Each row is followed by its class.
[  42  131 -112 -147  265 -275  -25 -172 -214  -35   12 -128   33  -30
  301 -156  302  137  138 -412  356  -42  -54 -116  111    4 -157  -99
   64  -69  141  198 -196 -177 -136] : K972
[  11  334   89  -67  134 -275  133  201  -77   74  -44   33  -94  -61
   10   61   66  167  183 -316   87 -155 -201   50  360  102 -181  107
  149 -307  126 -104 -125 -170 -138] : K139
[ 292  252  339  -96 -188 -126  179  161 -352  136  199 -150   -7  122
   15 -174   64 -103  159 -236  238    5 -119  108   66  134 -147  -42
   -5 -256   94    7   -9 -129 -258] : K533
[-555 -115  427  -56  -19 -381  503   59  -14 -252 -238  -93  250  390
 -320   -8  209  175  333 -231   81  105 -328    0  394  -93  -41  -83
 -340 -198 -197 -318 -415   10 -285] : K533
[ 182   47 -131  -28  130  -73  208  153  -42  102  116  -82  201 -207
  294  114   67  -11  265  -71   51 -247 -210  -19  -34   -3  137  103
   10  -18  325   91 -214  -93  -19] : K14
[-233 -142   12   -9  221 -404  374  199   23 -157 -182 -132  250   67
  102   46  113  251  266 -106  217 -321 -107   29   88 -144  356  122
  -39  -93  107  -33 -449   69   62] : K193
[ 163  214 -161 -105  326 -117 -217 -200 -208 -211 -142  -46   97 -209
   36  266  167  233  326 -341  528 -174  -10   59  218   40 -336  110
   80 -214   91  112 -806 -304   77] : K783
[ 250   79   40   43  -82  -69   13   43 -280   26  387  -35  171  -88
   -5   85  108  121   42  -63  -33   93 -234 -153    8  -80   60 -116
   46  -55  168   70   45 -240   33] : K193
[ 218  399 -203 -145  260 -170   91  -24  -10   -2   24   29   73  -33
   52  -48  155  164  139 -206  431 -103  -81    1   69    3 -237  -18
  196 -360  124  220 -253 -301  -27] : K281
[ 121  205 -235 -129  113 -137  241  126  107  -89   26  -26  153 -135
  128   99  242   61  285 -424  319  -80 -156 -101  130   27 -173 -160
   15 -114  168  122 -410 -160   21] : K180
[ 218  140  208  -21  254 -123   91  -49 -397   73  193  -44   97  -78
  142   -1  189  234  268 -374  208  -54 -371  -83   87   20   48  113
  -24 -143   71   83 -269 -249 -284] : K180
[  67  -58  254  -99  -52 -170  -10   -9 -591  -87   61  -63   17   -6
 -119  -58  -38  148  259 -356  271   88 -291   33  305   24   39  106
 -130  -96  136  -54 -359 -272 -306] : K180
[ 117  153  292  265  294   30 -113  -29   47  -36 -180  -76   15   -9
  221   84  120  207  130 -109  252 -106   39   30   71  -92 -208   14
   31 -296   15   37 -177  -13   22] : K14
[ 231  311 -156   -1   34  -24   57  -14   59   25 -111  195  -30  -62
    5  -45   63  224 -120  -71  487  -48  -22 -193 -113   12 -201 -141
  117  -63   82  371   13 -291    5] : K25
[ 257   41 -213   14  162 -142  101  217   40   -4  -43  -99   26 -261
  219  103  -31   24  164 -172  136 -212   54  -30  -48  -43  -31   21
  145 -108  371  100 -287  -97   41] : K763
[  -3   64 -102   -1  180 -144   34  334  248 -157  -65   78   99 -164
   77   47  205  134  130 -220  140 -161 -117 -142   14 -150   -8 -107
  191  -77   57   65 -289  -28  230] : K763
[  85  -21 -158 -141  -38  -47  -70   14   -2 -121  -51   81  -88 -277
  115  -61  103   75  -66 -164  235   83  -59 -185  154 -112   35  -92
  160  149  258  227 -187 -154  -32] : K664
[ 163  218  201 -203   51 -142   72  115 -287  -23  144  -50   -9  -72
   25 -211  152  144  213 -375  209  110 -205  -47  212   40   24  -85
   41 -283   67   46 -257 -232 -376] : K193
[  94  298   44 -117   40   83  163  -90 -186 -197  267  -42  250  -52
 -241  118  235  155  265 -224  328  258 -261  -83  175  122  -97 -164
  -71 -169  -59   -3 -574 -421  -78] : K850
[-257 -165  143  171   -6  116  272  173  149 -104 -246   -6  105  -79
  200   16  -75  102   20   51 -126   26  218 -226 -171 -221  180  -46
 -156  205    8   24 -212  182 -125] : K763
[ -31 -123   28   73    5  -51  196  213  -36 -116  -67  -25   30  -81
  -89  176  153  267   -1 -220   -3 -120 -200    7  250  157  -73   92
   99  -62   91 -158 -266  -76  -49] : K193
[-224  -85  507  -84 -375 -286  282  -84 -529  -53  -18  -92   55  198
 -666  255 -148  -67  154  214 -414   23 -158  130  212   81  235  237
 -272  -85 -175 -418    0  -73  -70] : K850
[  80  163 -204  -27   92  -32   90  319  259 -242   11   83  214 -158
   18  237  173  402  395 -415  422 -347   75  315   79  315  -92   23
  255 -397 -378  -29 -411  -17  392] : K783
[ 231   33  144  293    1   21 -249  150    0   77  133   19    6  -97
  214  -35  101  134 -117  108  -83   23  -64   50   65   47  -26  143
  237  -91   30   14  295  -31   49] : K124
[-328 -503  342  448  -85  173 -204  184   -4 -314 -456  -70   68  105
 -354  288   -8  238   -6   12   59  -28   92  146  272   38   16  371
 -121   69 -276 -367 -432   66  315] : K783
[-277 -376  -78  130  -12 -108   39  -88 -146  -76 -191 -197  227  -79
  312  -12  186  166  187 -179  152  -75  -65  -70  354 -204   99  258
 -243  303  275   77 -132   83  -93] : K281
[ 235  246  149   56   18  -33  116  116  -72  114  185  100   11  -41
    3  -19  204  251  -58 -158  109   26 -194 -123   28  104 -115  -64
  166 -190  -40  106  181 -244 -127] : K124
[  -4  311  272 -149    5 -170  166  155 -164  -55   55   22   14  -99
 -283   -5  150  123  214 -195  255  -98 -175   87  276  370 -106  -38
  152 -290 -165  -96 -165 -326  -31] : K972
[  80  504  278  -66   78  -61   53  190  -13   15  -37   56  -50   42
 -212  -45  211  111    2 -125  263  -99 -154   48  151  251 -214  -19
  224 -257 -213   -3  -84 -252  110] : K124
[ 267  228   26    8 -173  -23    3  -27 -157  150  100   92 -208 -101
  165 -109  -12  114  -89 -163  157   91   36  -31   13   61   46   -8
   81  -59  103  204  291 -104 -255] : K124
[  41 -121  207  191 -133  -72 -172  194 -210   65  -43 -160   41 -291
  290  -20  225   21   -9  -62   56  -85    2 -111  118   91   29  162
  135  250  160   40  -23 -135 -107] : K25
[-216  -58  551  225  318 -425  283   69  -32  -34 -124 -191  282  -24
 -133   42  -86  -38  336  298  104 -125   71   71 -133  -88   38  150
   88   16 -144 -187 -290  -58  -53] : K139
[ 167  231 -200 -182  134 -143   62   32  -62  -54  150   16   78 -213
  116   50  147  274  144 -282  112  -39 -263  -20  186   17   91   15
  176 -203  136  155 -152 -193   20] : K972
[ 270  161   -1 -107   63 -208   -8   33 -164    0   93  -39  -42 -298
  260 -115  192  151  162 -356   90  -22 -125  -99  156  -37  165   -5
  124 -101  197  202  -22  -63  -72] : K850
[ 141  344 -143 -225  245 -129   68  248   59  -39  -44  135   36 -266
  171   81   56   96  199 -156  188 -210 -217  -22  164  -43  -79  102
  248 -212  237  132 -441 -177    1] : K14
[ 106   19 -160 -236 -155 -141 -179 -288 -558 -120   92  -69  -84  -14
   49  -98 -146   39  237 -247  239  141   37  237  335  -16  -67  198
  -51 -226  209   42 -178 -191 -255] : K533
[  23  152   33 -145  157 -203  -44  142    6  -38   24   24   69  -49
  -36   53  270  141  115 -220  -72  -43 -327  -91  254   50  -65   -9
  122 -227  -50  -56 -156 -231   23] : K664
[-335 -248  156  200  287 -244  223   14   23 -169 -308 -224   85  -59
  262  -26  155  119  376 -327 -189 -115  -42    6  316 -102  277  284
 -194  -19   30 -166 -286  254   44] : K533
[ 354  258 -255 -125   63 -104   84  319  -30   15  174   31   15 -155
 -128  169   34  227  163 -313  248 -256  -71  208  236  201 -178  104
  272 -360   69  -22 -230 -102  128] : K180
[ 126   47  -39 -147   89 -257  -95   91 -140  -10  -19   -2  -17 -252
  232   70  136  122  169 -348  114 -119 -324   -5  263  -47   13  140
  183  -47  314   67 -329 -182  -93] : K124
[ 233   76  128  -17 -283    9 -220 -255 -490   66  156   65 -273   -8
  356 -377  139  119 -131 -289  259  213 -126  -51  209  -47    0  -12
   24  -57  253  305  487 -130 -356] : K533
[-105  -22 -240  -48   61  -19   -4  167  184 -365 -366  -62  325 -130
 -240  386  226  175   83  192  353 -548  267  225  139  111 -108  330
  368  -32 -115  -12 -890    6  899] : K763
[  79  -25  257   51    8 -377 -158 -256 -470 -157 -208  -40 -164  -37
  179 -164   20  239  161 -285  429  -25  -50   97  381   29  -71  103
   13 -213  230  126  -18 -192 -176] : K193
[ 178  128 -214  -27  165 -194   25 -109  -91  102   75   96  -62 -118
  397  -56   61  134  139 -413  126    5 -216 -152  119 -171   55   94
   14  -74  330  273   44 -132  -74] : K281
[ -78 -113  315 -204   -5   55   -1 -377 -356  -58  -37  -94  101  147
  221 -203  150  -11  163 -260   -8  440 -365 -187  196 -324   -2    7
 -298   18  258   86 -480 -159 -562] : K783
[ 139  199   72 -120 -296   69 -300  289 -168   38   34  138 -211  -68
   92 -330  -50  -98  -75 -212  561   37  141  -43   30   92    9 -207
   96   68   79  200  -79 -169  -79] : K193
[ -53 -251  298  114 -118   10 -210   34 -222  -65  -80 -283   87  -47
  201 -116  225   37  -13 -131   39  105 -100  -14  141   17  121   44
  -27  205   81  -56 -266  -28 -190] : K193
[-410 -486  454  277  125  -54  122  437  -62   24   54 -245  228 -131
  269  101  -41 -119  505 -172 -509  -47 -160   17   83 -296  415  224
 -175  -14  165 -561 -612  188 -403] : K533
[ 301  185   78   21 -366  -41    4  284  -60   60  319  109  -71 -153
  216 -242  155   73 -177  -76  -91  167  -15 -123  -30 -101  208 -159
  306  -81   99  213  501   14   26] : K124
[  81   60   29   35   93 -217 -120  103  -85   79   32  115  -75  -73
   10   44  -94  147  196 -270   43 -125 -137   67  125   23   59  140
   58 -195  -28  -19  142  -87   87] : K972
[  82  193  244  -82  -74 -128  331  307    2  -27   66   46  -15   37
 -151  137  146  146   39 -170   49  -83 -235  -28  185   98  -98  -95
   52 -223  -12 -107  -99  -49 -125] : K664
[ 128  320  159 -216 -346 -255   66  131 -511  122  246  175 -270   -8
  -53 -193  -95  133   63 -310  353   -3  -20   52  281  217  114   22
   46 -154   18  105  288 -224 -229] : K25
[  96  261  163   22  103  -99 -280   55 -208  -35  -87   44 -112  -48
  -95  106   81  253   -2 -149  396 -203   66  108  228  156 -292   72
  229 -230 -110  -17 -210 -195   84] : K139
[-147  -14  245  126 -309 -301  316 -238 -539 -157  101 -151  105  171
   42 -257  312  162   25  -92  130  232  -21 -145  120 -107  351   55
 -115   76   -3  148  329  -59  -79] : K972
[-202 -238  166   87 -271 -166   54 -411 -522 -356 -208   98 -216   84
  161 -174  -98  150  -90   -4  219  209  -46   19  360 -236   57  212
  -94  210  395  143   75   84 -144] : K763
[ -19 -379   93  576  256  141  -35  175   62    2  175 -248  420  -99
  333  310  272  180  -53  299 -431 -189 -108 -116 -191 -311  283  252
  131  153  208 -152 -150  159  378] : K783
[  36  153   91  -42  -79   48 -143  -67  -94  -14    6   66  -34  -64
  230 -195  199  126 -114  -39  281  114  -69  -80  121   15 -100  -77
  188  -94  105  238  197 -325  -81] : K783
[ 283  256 -380 -251  -76  -44   -5  298   74  -56   82  144 -143 -210
   56  -58  100   38   35 -299  202 -184  102   -4   64  -51  -37 -137
  213 -185  190  178  -96  113  119] : K783
[  80  168   29 -102  -84 -189 -105 -249 -479   42   73   35 -106  179
  -47   47    8   88  233 -359  333   -5 -126   73  290   10 -170   74
 -239 -243  113    7  -57 -177 -226] : K972
[  24   98  -41   -1  -68  -43  -41  279  191   79   45  -57  130 -175
  -14  -37   35 -126  -30   96   37  -43   55   11    6   98  -84  -41
  272   79   34   23  -18 -154  215] : K281
[ 284  380 -363 -104   90    9  123  175  161  -55   77  241   59  -93
 -179  291   84  402  -48 -153  397 -113 -140  -27   70  192 -315  -76
  253 -304  -48  146 -244 -377   69] : K664
[ 114   54 -255 -137   -3   12  -64  -54  -30  -15  -11  121 -156 -240
  224   10   47  114  -71 -185  134  -33  -35 -102  129   77  -89  -25
  128   52  249  208   15 -175  -75] : K763
[ 174  252  -76  -36  -40 -144   75  -10  -63   -3   79   53   -1   28
  -31  -25  169  252   35 -270  210   63   26  -68  101   30  -86  -68
   94 -253  -68  134  -29 -150  -10] : K25
[   9  -91  -76   34  -37 -133   54   68 -135  -25 -211  -10 -102 -209
  182   51  -15  201  -87  -63 -114 -288    1   17  154  -33   56  190
  149   69  297   63   92  115   41] : K193
[  75  110  -72   79  136 -107   71  175  142   80  -29   56  152 -176
   59  263   83  124  144 -120  220 -163 -238 -132  -54  111  -69  -50
   45   28   74   36 -310 -346  -53] : K664
[-138  109  362  -35 -341 -326 -270  106 -437 -213 -173  154  -94  195
 -128 -221   75  161  -89  -44  470  145  -13   13  351  -83 -129  101
  200 -169  -25   55  -83 -335  -26] : K763
[-357  -77  108 -123 -119 -348  268  -11  -82 -379 -324  -81  182  382
 -475   18 -147  -16  148  186  286 -103  209  257  320   97 -135   59
 -163 -129 -206 -162 -329   84  466] : K533
[ 114  233  129   18 -129 -161 -352  -36 -259  100  -65  143 -275  -36
   66 -236   41   52  -68 -203  569  -18   80   16  276  267 -236   39
  148   34   17  207  226 -312   15] : K763
[ 185  212 -124 -246  207 -199  285  355   62  -87  133 -107   77 -207
 -225  173  -21   61  340 -231   19 -250  -59  270  219  206  -48   68
  232 -364    2 -202 -465   12   84] : K180
[ 245  140   30 -110  104 -261  299   97 -227  -94  168    1   71 -203
   38  132   76  220  228 -242  -34   -5 -396   28  259  120  -10  133
  139 -280  256  -35 -238 -234 -204] : K850
[ 110  231  390  -16  196 -194  -36   57 -256  -37  -29    6   77  -35
 -127 -112  169  130  196 -138  329  -50 -144  -68  105  123 -239  -43
   64 -221 -138   63 -112 -330  -65] : K783
[ 161  220   19 -216 -396  -12 -316   25 -329  -20   41   55 -355 -154
  184 -380  -26   20 -120 -273  344  169  227   93  250   65    7  -96
  189  -37  114  226  274  -75 -208] : K124
[ -35  -85 -426 -108   46   15   76 -179   -2 -131 -130  127 -164  275
 -179 -120 -416  166   48 -187  501  198  241   43  345 -465   -3   52
 -331 -149  355  162  -54  125   90] : K850
[  59  183  252 -111  -70 -190  214 -215 -398 -109  -55  -64  -52   38
  -73  -59  189  171  330 -455  379   46 -181   33  263  102  -56    6
 -116 -283   49   48 -254 -277 -276] : K763
[  21   14  120  238   39   87  -65  160  312  -85 -137 -114  141 -160
  426   16  407   78  -33  -82   28  -17  -14 -161 -132   -8  -99 -203
  169   24   34   82 -180  -20  -21] : K763
[ 145  267  -90 -134   37 -123   20  -59 -265   -9   12  -16 -100  -92
    3 -114  -28  114  170 -283  312  -16  101   60  135   63  -65   54
   84 -190   98  106 -227 -175 -132] : K25
[ 157  381   38  -13 -310  -63  102  564  188   -7  -71  106 -135  -58
 -110  -92  110   14  -55 -113  236 -109  140  138  189  298 -243 -141
  347 -384  -36  -53   97  -97   58] : K14
[ 230   30  -61   29   -6  -78  159  304  -61  -71  135  -66   98 -194
   59   87   48  166  123 -122    6  -65 -146   48  101    0   52   40
  173 -196  236  -55 -258  -34 -121] : K139
[ 190  236   19   26   90  -38  107    0 -375   31  175   57  -52  -21
  -74   98  -59  237  101 -185  288  -75 -124   60  209  111 -249  124
   61 -203  168  -10 -111 -232 -166] : K139
[ 112   65 -253  -86  363 -111   32 -491 -287  -80 -140  -38  -56  -72
   66  239  -17  145  349 -396  347 -160    6   70  184   -4 -316  232
 -113 -119  265   75 -619 -170  -73] : K763
[ 170  -87  -61  254 -175  178    5   52  -37  -90  110   30  -80 -128
  419   22  204  208 -101 -126 -172 -131  166    6   71  -22   64   76
  125 -169   72  122  526  248  278] : K533
[ -98  -62  229  113  161 -602 -121  -72 -345  -47 -205  -53    2  160
 -427  159 -163  137  321  -83  535 -236   21  351  394  141 -184  408
   49 -209  -58 -254 -422 -195   94] : K972
